Below are the code and all the weights of a small trained network. Each question names an input and a class and asks about switching units off, where a switched-off unit gives its printed mean instead of its output.

import numpy as np


def w(rows, s, z=0):
    codes = np.array(rows[::2]) - 128.0
    scale = np.full(codes.shape[1], s)
    scale[-1] = z or s
    return codes * scale


def norm(h):
    return h / np.sqrt((h * h).mean(-1, keepdims=True) + 1e-5)


def f(y):
    return y / 2 * (1 + np.tanh(0.7978845608 * (y + 0.044715 * y**3)))


def log_softmax(a):
    a = a - a.max(-1, keepdims=True)
    return a - np.log(np.exp(a).sum(-1, keepdims=True))


def net(x, mask):
    res = np.array(x, float).reshape(1, 8) / 4 @ E
    u = 0
    for l in range(3):
        y = f(norm(res) @ A[l][:, :-1].T + A[l][:, -1])
        res = res + np.where(mask[u : u + 11], y, B[l][:, -1]) @ B[l][:, :-1]
        u += 11
    return log_softmax(norm(res)[-1] @ U[:, :-1].T + U[:, -1])


A, B = {}, {}
E = w([
[118,137,109,150],'x0',
[152,124,126,119],'x1',
[119,138,155,72],'x2',
[139,129,141,131],'x3',
[214,238,218,96],'x4',
[1,147,184,127],'x5',
[152,138,97,220],'x6',
[125,131,153,50],'x7',
],0.0056)
A[0] = w([
[221,107,80,103,70],'0.n1',
[223,109,24,163,120],'0.n2',
[96,102,68,140,254],'0.n3',
[126,96,107,113,121],'0.n4',
[107,170,129,124,138],'0.n5',
[173,110,105,139,116],'0.n6',
[154,189,142,154,32],'0.n7',
[97,119,228,153,54],'0.n8',
[104,168,98,167,91],'0.n9',
[160,128,180,90,148],'0.n10',
[157,244,184,146,147],'0.n11',
],0.011,0.00088)
B[0] = w([
[125,236,97,83,202],'0.n1',
[166,140,139,65,255],'0.n2',
[254,117,120,170,213],'0.n3',
[195,184,176,64,149],'0.n4',
[30,184,144,141,137],'0.n5',
[122,224,239,142,155],'0.n6',
[205,49,94,112,148],'0.n7',
[66,171,219,72,165],'0.n8',
[165,189,139,158,152],'0.n9',
[89,31,58,125,166],'0.n10',
[119,14,23,141,212],'0.n11',
],0.0059,0.0056)
A[1] = w([
[202,112,135,172,176],'1.n1',
[118,156,188,167,210],'1.n2',
[34,125,146,159,136],'1.n3',
[138,28,189,82,65],'1.n4',
[94,71,2,101,250],'1.n5',
[67,231,213,142,147],'1.n6',
[193,104,141,112,152],'1.n7',
[43,58,177,107,64],'1.n8',
[155,136,59,155,197],'1.n9',
[189,119,135,170,169],'1.n10',
[114,172,134,86,127],'1.n11',
],0.0086,0.0011)
B[1] = w([
[24,146,199,194,194],'1.n1',
[81,199,174,24,132],'1.n2',
[118,210,73,147,198],'1.n3',
[86,117,144,139,171],'1.n4',
[145,63,183,127,255],'1.n5',
[114,119,134,61,164],'1.n6',
[94,101,118,128,179],'1.n7',
[95,70,108,156,219],'1.n8',
[72,120,184,133,196],'1.n9',
[53,110,121,99,177],'1.n10',
[253,52,187,122,142],'1.n11',
],0.0069,0.0045)
A[2] = w([
[119,130,149,198,189],'2.n1',
[97,123,80,76,126],'2.n2',
[101,134,247,87,252],'2.n3',
[144,224,71,154,116],'2.n4',
[107,60,132,27,167],'2.n5',
[135,84,168,173,34],'2.n6',
[144,121,76,153,173],'2.n7',
[96,218,149,175,205],'2.n8',
[59,92,105,90,172],'2.n9',
[130,97,117,154,111],'2.n10',
[191,64,215,160,133],'2.n11',
],0.011,0.0019)
B[2] = w([
[177,128,35,179,179],'2.n1',
[75,172,208,98,159],'2.n2',
[175,111,75,113,181],'2.n3',
[41,243,78,201,159],'2.n4',
[156,84,151,106,254],'2.n5',
[148,171,127,75,155],'2.n6',
[203,126,225,241,144],'2.n7',
[47,148,32,121,184],'2.n8',
[127,134,41,87,218],'2.n9',
[209,76,125,254,149],'2.n10',
[209,102,71,128,184],'2.n11',
],0.0051,0.0063)
U = w([
[161,62,174,182,184],'0',
[150,150,63,101,128],'1',
[114,254,149,62,253],'2',
[147,173,80,78,59],'3',
[123,155,215,162,138],'4',
[123,177,123,113,33],'5',
[129,168,184,125,42],'6',
],0.0072,0.0018)

Each question gives the input, the list of numbers given to net, and the class t.
The units are the neurons (one row each of A and B). Each row of codes is followed by its name. A weight is (code - 128) times the scale printed after its matrix; where a second scale follows, it is the last column's (A, B and U).
mask holds one flag per neuron, layer by layer. A switched-off neuron (its flag False) gives its mean, the last column of its row in B, instead of its output. The means were averaged over made-up inputs and are rounded, as every weight is.
A unit's drop is (log p(t) with every unit on - log p(t) with that unit switched off) / (log p(t) with every unit on - log p(t) with every unit switched off).
The circuit of an input: a set's keep is (log p(t) with only the set's units on - log p(t) with every unit switched off) / (log p(t) with every unit on - log p(t) with every unit switched off). Starting from the 12 units with the biggest drops (on a tie, the unit counted first), units are removed one at a time, each time the one whose removal leaves the highest keep (on an exact tie, the one counted first), for as long as the keep stays at least 0.8.
units of the circuit, in order: the units of the circuit, biggest drop first
k most important neurons: the k neurons with the biggest drops, biggest first
k most important neurons of layer l: the k neurons of layer l with the biggest drops, biggest first
drop when u is switched off: that unit's drop, to one decimal
input [-3,-3,-1,-5,7,6,-1,-6], class 0: units of the circuit, in order	0.n11
input [3,7,5,-2,8,-2,-6,0], class 0: 2 most important neurons	0.n11, 0.n10
input [-4,-1,-6,-2,3,-6,-4,-4], class 2: units of the circuit, in order	0.n1, 0.n6
input [-1,-1,-3,-8,8,6,4,2], class 0: units of the circuit, in order	0.n11, 1.n5
input [2,3,-7,3,-3,8,-3,-6], class 2: units of the circuit, in order	0.n11, 1.n2, 1.n3
input [3,4,-1,-6,-2,7,4,-3], class 2: units of the circuit, in order	0.n11, 1.n2, 0.n10
input [-7,3,6,5,8,1,-4,0], class 0: 2 most important neurons	0.n11, 0.n10
input [-6,0,1,1,5,5,2,-1], class 0: 2 most important neurons of layer 0	0.n11, 0.n7
input [1,6,-3,1,3,-6,6,2], class 2: 2 most important neurons of layer 0	0.n1, 0.n6
input [-7,-6,3,6,8,-1,1,6], class 0: 2 most important neurons	0.n11, 0.n10
input [-7,0,-4,-3,1,-8,2,-3], class 2: 2 most important neurons of layer 0	0.n1, 0.n6
input [8,4,-1,1,7,-2,2,2], class 0: drop when 0.n11 is switched off	1.4
input [5,7,4,-3,-7,-8,7,3], class 2: drop when 2.n4 is switched off	0.2
input [4,-4,6,6,7,-1,7,7], class 0: most important neuron of layer 0	0.n11
input [3,-6,-4,-3,1,-8,2,1], class 2: drop when 0.n1 is switched off	0.2
